Below is a small trained network, with its code and all its weights. Each question gives an input and a target symbol and asks what happens when units are switched off, that is, made to give their printed mean instead of their output.

import numpy as np


def w(rows, s, z=0):
    codes = np.array(rows[::2]) - 128.0
    scale = np.full(codes.shape[1], s)
    scale[-1] = z or s
    return codes * scale


def f(y):
    return y / 2 * (1 + np.tanh(0.7978845608 * (y + 0.044715 * y**3)))


def softmax(a):
    e = np.exp(a - a.max(-1, keepdims=True))
    return e / e.sum(-1, keepdims=True)


def log_softmax(a):
    a = a - a.max(-1, keepdims=True)
    return a - np.log(np.exp(a).sum(-1, keepdims=True))


def net(x, mask):
    ids = ['ΔΠΩαβγεζημξστφψ'.index(c) for c in x.split()]
    T = len(ids)
    res = E[ids] + P[:T]
    q, k, v = (res @ M[0].T for M in (Q, K, V))
    z = softmax(np.where(np.tri(T) > 0, q @ k.T / 4**0.5, -1e9)) @ v
    res = res + np.where(mask[0], z, O[0][:, -1]) @ O[0][:, :-1]
    y = f(res @ A[0][:, :-1].T + A[0][:, -1])
    res = res + np.where(mask[1:9], y, B[0][:, -1]) @ B[0][:, :-1]
    return log_softmax(res[-1] @ U[:, :-1].T + U[:, -1])


Q, K, V, O, A, B = {}, {}, {}, {}, {}, {}
E = w([
[235,166,101,234,232,107,134,58,252],'Δ',
[163,231,151,116,169,189,26,108,123],'Π',
[50,136,211,200,198,134,129,182,179],'Ω',
[50,89,165,187,94,192,142,204,82],'α',
[124,99,170,96,81,145,183,127,132],'β',
[192,126,88,92,79,168,84,187,46],'γ',
[23,92,91,41,186,56,99,78,79],'ε',
[174,20,62,183,119,73,221,148,142],'ζ',
[38,189,104,99,131,97,211,176,156],'η',
[60,106,198,158,191,68,214,72,46],'μ',
[175,179,125,132,108,195,246,11,186],'ξ',
[212,170,186,97,203,69,170,163,29],'σ',
[47,138,109,154,173,138,45,234,138],'τ',
[162,23,89,126,137,114,84,56,137],'φ',
[177,157,14,38,150,68,89,172,168],'ψ',
],0.011)
P = w([
[166,87,118,83,253,207,141,130,100],'0',
[118,107,115,136,225,92,108,123,96],'1',
[113,91,120,128,217,103,114,116,98],'2',
[126,95,116,130,222,105,114,114,94],'3',
[120,100,123,133,218,109,111,113,97],'4',
[126,103,117,128,221,112,115,109,85],'5',
[118,103,130,134,220,109,121,120,86],'6',
],0.005)
Q[0] = w([
[111,93,112,93,238,157,162,135,95],'head 1',
[111,126,99,145,163,137,129,129,113],'head 1',
[137,138,194,111,1,77,108,124,170],'head 1',
[142,84,148,83,195,161,143,142,108],'head 1',
],0.039)
K[0] = w([
[156,52,124,43,196,214,173,193,153],'head 1',
[152,145,99,122,175,157,130,127,126],'head 1',
[144,171,157,173,6,33,112,133,129],'head 1',
[143,68,183,62,189,209,204,161,133],'head 1',
],0.023)
V[0] = w([
[183,216,182,2,115,168,229,137,221],'head 1',
[202,34,62,72,62,155,121,200,92],'head 1',
[83,191,6,133,174,60,185,42,159],'head 1',
[101,125,172,163,141,47,252,203,53],'head 1',
],0.01)
O[0] = w([
[209,100,164,138,115,254,167,186,102,254],'head 1',
[134,115,58,212,30,96,78,85,131,156],'head 1',
[145,111,71,18,147,196,121,80,147,158],'head 1',
[138,91,196,73,58,90,165,159,201,164],'head 1',
],0.0092,0.0054)
A[0] = w([
[67,95,151,75,90,129,73,186,46,92],'neuron 1',
[101,35,154,160,185,143,79,155,105,134],'neuron 2',
[141,130,176,122,55,93,102,137,147,137],'neuron 3',
[158,76,124,140,96,107,197,50,77,106],'neuron 4',
[114,105,145,100,146,185,119,141,155,2],'neuron 5',
[122,193,100,96,87,135,42,247,148,184],'neuron 6',
[146,125,87,182,128,152,152,196,106,176],'neuron 7',
[110,160,74,178,122,153,137,125,86,25],'neuron 8',
],0.014,0.005)
B[0] = w([
[136,173,13,195,70,152,196,120,62,158],'neuron 1',
[151,114,218,120,62,52,68,80,112,207],'neuron 2',
[145,210,167,65,98,150,40,176,178,199],'neuron 3',
[146,62,161,149,139,129,169,123,70,184],'neuron 4',
[101,213,110,189,104,82,134,55,165,200],'neuron 5',
[72,15,131,142,209,208,142,68,82,191],'neuron 6',
[120,108,71,136,183,116,114,254,190,255],'neuron 7',
[138,212,122,84,55,132,191,115,111,219],'neuron 8',
],0.012,0.0092)
U = w([
[134,222,169,133,196,215,35,85,83,112],'Δ',
[218,204,153,78,194,98,125,174,45,140],'Π',
[73,110,243,124,155,108,218,139,52,3],'Ω',
[72,179,186,191,124,104,66,125,176,27],'α',
[154,32,114,167,146,85,159,162,164,181],'β',
[103,152,111,208,43,137,114,168,132,18],'γ',
[108,73,65,46,199,105,94,117,138,196],'ε',
[192,58,102,99,67,106,40,64,167,208],'ζ',
[163,123,165,158,95,190,221,73,176,235],'η',
[3,170,118,70,133,122,194,175,201,164],'μ',
[224,163,92,200,181,117,91,108,213,77],'ξ',
[141,115,196,104,66,214,132,179,148,116],'σ',
[34,92,142,202,163,106,110,116,109,173],'τ',
[127,159,88,75,84,89,109,86,77,102],'φ',
[194,118,60,107,87,197,107,141,68,120],'ψ',
],0.0074,0.0031)

Each question gives the input, a string of symbols that net reads in full, and the target symbol t.
The units are the heads (4 rows each of Q, K, V and O) and the neurons (one row each of A and B). Each row of codes is followed by its name. A weight is (code - 128) times the scale printed after its matrix; where a second scale follows, it is the last column's (O, A, B and U).
mask holds one flag per unit, heads first, then neurons. A switched-off unit (its flag False) gives its mean, the last column of its rows in O or B, instead of its output. The means were averaged over made-up inputs and are rounded, as every weight is.
A unit's drop is (log p(t) with every unit on - log p(t) with that unit switched off) / (log p(t) with every unit on - log p(t) with every unit switched off).
The circuit of an input: a set's keep is (log p(t) with only the set's units on - log p(t) with every unit switched off) / (log p(t) with every unit on - log p(t) with every unit switched off). Starting from all 9 units, units are removed one at a time, each time the one whose removal leaves the highest keep (on an exact tie, the one counted first), for as long as the keep stays at least 0.8.
circuit, biggest first: the units of the circuit, biggest drop first
unit that matters most: the unit with the biggest drop
top k neurons: the k neurons with the biggest drops, biggest first
input Π γ Ω α, target γ: unit that matters most => neuron 1
input Π η η Δ σ Π ψ, target ε: top 2 neurons => neuron 6; neuron 7
input φ ζ ψ Δ τ Π Π, target φ: circuit, biggest first => head 1; neuron 8
input η ζ ε, target φ: circuit, biggest first => neuron 1; neuron 7
input τ ε γ β ξ φ Ω, target α: top 4 neurons => neuron 6; neuron 2; neuron 4; neuron 1
input φ Ω Ω ζ β μ, target φ: top 2 neurons => neuron 8; neuron 6
input Π Ω τ α φ, target Π: circuit, biggest first => head 1; neuron 6
input φ ξ ε γ σ σ, target φ: circuit, biggest first => head 1; neuron 8
input η φ σ μ, target η: circuit, biggest first => head 1; neuron 5
input Π η ξ ξ ε μ, target Π: top 4 neurons => neuron 6; neuron 7; neuron 8; neuron 5
input ξ η η η ψ, target ξ: circuit, biggest first => head 1; neuron 5; neuron 7
input η β Ω, target α: top 2 neurons => neuron 5; neuron 2
input σ ξ Δ ξ ζ η ζ, target σ: circuit, biggest first => head 1; neuron 3
input γ ψ μ Ω α Δ τ, target γ: circuit, biggest first => head 1
input Π φ ξ α, target Π: circuit, biggest first => head 1; neuron 8
input η η σ η η σ, target η: circuit, biggest first => head 1; neuron 5; neuron 7
input φ φ μ φ β Ω, target φ: circuit, biggest first => head 1; neuron 8; neuron 7
input β η η μ φ η φ, target β: circuit, biggest first => head 1; neuron 4; neuron 8
input η α φ φ, target η: top 3 neurons => neuron 5; neuron 7; neuron 3
input ψ η η η, target ψ: top 2 neurons => neuron 5; neuron 8
input Π α ψ β Δ, target Π: top 2 neurons => neuron 8; neuron 5
input Ω ψ η ξ μ φ Π, target Ω: top neuron => neuron 3
input μ Π τ σ σ ξ, target μ: top 2 neurons => neuron 2; neuron 6
input η η η Δ, target η: top 2 neurons => neuron 7; neuron 3
